Below are the code and all the weights of a small trained network. Each question names an input and a target symbol and asks about switching units off, where a switched-off unit gives its printed mean instead of its output.

import numpy as np


def w(rows, s, z=0):
    codes = np.array(rows[::2]) - 128.0
    scale = np.full(codes.shape[1], s)
    scale[-1] = z or s
    return codes * scale


def f(y):
    return np.maximum(y, 0)


def softmax(a):
    e = np.exp(a - a.max(-1, keepdims=True))
    return e / e.sum(-1, keepdims=True)


def log_softmax(a):
    a = a - a.max(-1, keepdims=True)
    return a - np.log(np.exp(a).sum(-1, keepdims=True))


def net(x, mask):
    ids = ['ΘΦΩγεζξπτ'.index(c) for c in x.split()]
    T = len(ids)
    res = E[ids] + P[:T]
    q, k, v = (res @ M[0].T for M in (Q, K, V))
    z = softmax(np.where(np.tri(T) > 0, q @ k.T / 4**0.5, -1e9)) @ v
    res = res + np.where(mask[0], z, O[0][:, -1]) @ O[0][:, :-1]
    y = f(res @ A[0][:, :-1].T + A[0][:, -1])
    res = res + np.where(mask[1:17], y, B[0][:, -1]) @ B[0][:, :-1]
    return log_softmax(res[-1] @ U[:, :-1].T + U[:, -1])


Q, K, V, O, A, B = {}, {}, {}, {}, {}, {}
E = w([
[92,182,158,89,73],'Θ',
[115,28,127,31,92],'Φ',
[178,113,17,102,135],'Ω',
[83,102,114,200,18],'γ',
[202,146,145,15,61],'ε',
[201,116,186,75,217],'ζ',
[119,149,167,27,175],'ξ',
[209,75,30,69,32],'π',
[162,52,246,62,109],'τ',
],0.012)
P = w([
[3,175,110,192,118],'0',
[251,141,108,82,135],'1',
[232,141,139,75,128],'2',
[218,138,156,58,131],'3',
[206,134,162,47,124],'4',
[193,128,183,43,113],'5',
[185,131,181,33,122],'6',
[186,119,181,32,113],'7',
[180,111,187,25,103],'8',
],0.0057)
Q[0] = w([
[88,98,119,177,198],'h0',
[122,51,108,21,76],'h0',
[5,126,122,197,155],'h0',
[139,135,139,111,78],'h0',
],0.018)
K[0] = w([
[209,164,172,101,139],'h0',
[24,213,103,191,183],'h0',
[194,172,103,7,176],'h0',
[82,109,106,125,137],'h0',
],0.016)
V[0] = w([
[91,139,52,172,60],'h0',
[90,3,106,173,202],'h0',
[87,89,78,42,118],'h0',
[72,186,65,128,202],'h0',
],0.014)
O[0] = w([
[27,21,171,122,177,252],'h0',
[151,38,112,111,20,107],'h0',
[112,95,23,155,148,172],'h0',
[11,158,101,55,56,102],'h0',
],0.012,0.011)
A[0] = w([
[155,106,139,112,21,69],'n0',
[82,137,63,195,94,112],'n1',
[107,168,227,143,94,157],'n2',
[112,81,124,211,125,186],'n3',
[79,147,157,254,81,106],'n4',
[132,143,53,101,131,5],'n5',
[55,176,126,138,141,6],'n6',
[143,159,234,117,72,171],'n7',
[104,126,52,218,130,167],'n8',
[204,103,141,163,174,135],'n9',
[135,133,173,183,173,65],'n10',
[190,170,121,168,105,98],'n11',
[131,211,84,107,106,172],'n12',
[161,40,166,94,57,91],'n13',
[137,88,67,155,162,114],'n14',
[56,116,142,133,170,60],'n15',
],0.0093,0.0023)
B[0] = w([
[75,136,184,197,216,158],'n0',
[164,189,102,78,107,174],'n1',
[219,91,252,159,134,147],'n2',
[171,88,83,207,96,224],'n3',
[194,234,159,35,88,152],'n4',
[114,79,245,103,128,165],'n5',
[169,43,128,121,104,151],'n6',
[232,64,200,183,139,147],'n7',
[196,214,160,61,97,183],'n8',
[47,161,109,42,88,224],'n9',
[167,196,38,165,120,190],'n10',
[71,148,144,225,81,147],'n11',
[228,89,145,107,204,153],'n12',
[204,184,27,84,58,249],'n13',
[74,95,72,192,144,223],'n14',
[50,192,219,177,153,255],'n15',
],0.011,0.0097)
U = w([
[97,79,189,181,105,135],'Θ',
[39,146,136,48,93,192],'Φ',
[90,96,98,214,196,182],'Ω',
[116,253,139,167,71,140],'γ',
[164,115,159,24,157,118],'ε',
[115,233,115,126,200,93],'ζ',
[72,172,196,103,190,3],'ξ',
[152,83,77,113,124,113],'π',
[181,109,161,159,151,106],'τ',
],0.0065,0.0033)

Each question gives the input, a string of symbols that net reads in full, and the target symbol t.
The units are the heads (4 rows each of Q, K, V and O) and the neurons (one row each of A and B). Each row of codes is followed by its name. A weight is (code - 128) times the scale printed after its matrix; where a second scale follows, it is the last column's (O, A, B and U).
mask holds one flag per unit, heads first, then neurons. A switched-off unit (its flag False) gives its mean, the last column of its rows in O or B, instead of its output. The means were averaged over made-up inputs and are rounded, as every weight is.
A unit's drop is (log p(t) with every unit on - log p(t) with that unit switched off) / (log p(t) with every unit on - log p(t) with every unit switched off).
The circuit of an input: a set's keep is (log p(t) with only the set's units on - log p(t) with every unit switched off) / (log p(t) with every unit on - log p(t) with every unit switched off). Starting from the 12 units with the biggest drops (on a tie, the unit counted first), units are removed one at a time, each time the one whose removal leaves the highest keep (on an exact tie, the one counted first), for as long as the keep stays at least 0.8.
units of the circuit, in order: the units of the circuit, biggest drop first
unit that matters most: the unit with the biggest drop
top k neurons: the k neurons with the biggest drops, biggest first
drop when u is switched off: that unit's drop, to one decimal
input ζ π Θ ε π Θ τ, target τ: units of the circuit, in order : (h0 n7 n2)
input π ε Ω τ Θ Φ Ω ξ Φ, target Ω: unit that matters most : h0
input ζ Ω ξ, target τ: units of the circuit, in order : (h0 n12 n7 n9)
input ξ ε Φ, target ε: units of the circuit, in order : (h0 n12 n15 n5)
input Ω ε γ ε π Θ Ω Ω Ω, target Ω: top 2 neurons : (n8 n13)
input Θ γ π ξ Ω ε ξ ξ, target ξ: top 3 neurons : (n15 n13 n3)
input Ω Φ γ, target γ: units of the circuit, in order : (n4 n8)
input τ ξ Ω ζ ε π τ ζ, target γ: units of the circuit, in order : (h0 n11)
input ζ γ π Ω, target Ω: units of the circuit, in order : (n8 n14 h0)
input τ π γ γ Ω ξ ξ γ, target γ: top 3 neurons : (n4 n10 n9)
input Φ γ Ω Ω π π π γ, target π: units of the circuit, in order : (h0 n15)
input Ω Ω ζ Ω ε ε τ, target Φ: top 2 neurons : (n13 n3)
input τ π ξ τ Φ, target γ: top 2 neurons : (n11 n9)
input Ω π γ Ω π ξ, target ξ: unit that matters most : n3
input Φ ε Ω τ Ω ε Φ Φ, target π: top 2 neurons : (n13 n15)
input ξ π π Φ Ω, target ε: top 2 neurons : (n12 n5)
input ζ ε Ω ε ζ ε π, target τ: top 3 neurons : (n12 n7 n0)
input τ π Ω π, target γ: top 2 neurons : (n11 n9)
input Ω Ω Ω τ ξ ε ξ, target Φ: drop when h0 is switched off : 1.2
input Ω Φ ε Ω Ω Φ, target Φ: drop when h0 is switched off : 1.1
input τ π ε Ω Ω π Ω, target γ: drop when h0 is switched off : 2.0
input ε ε Θ, target ζ: units of the circuit, in order : (h0)
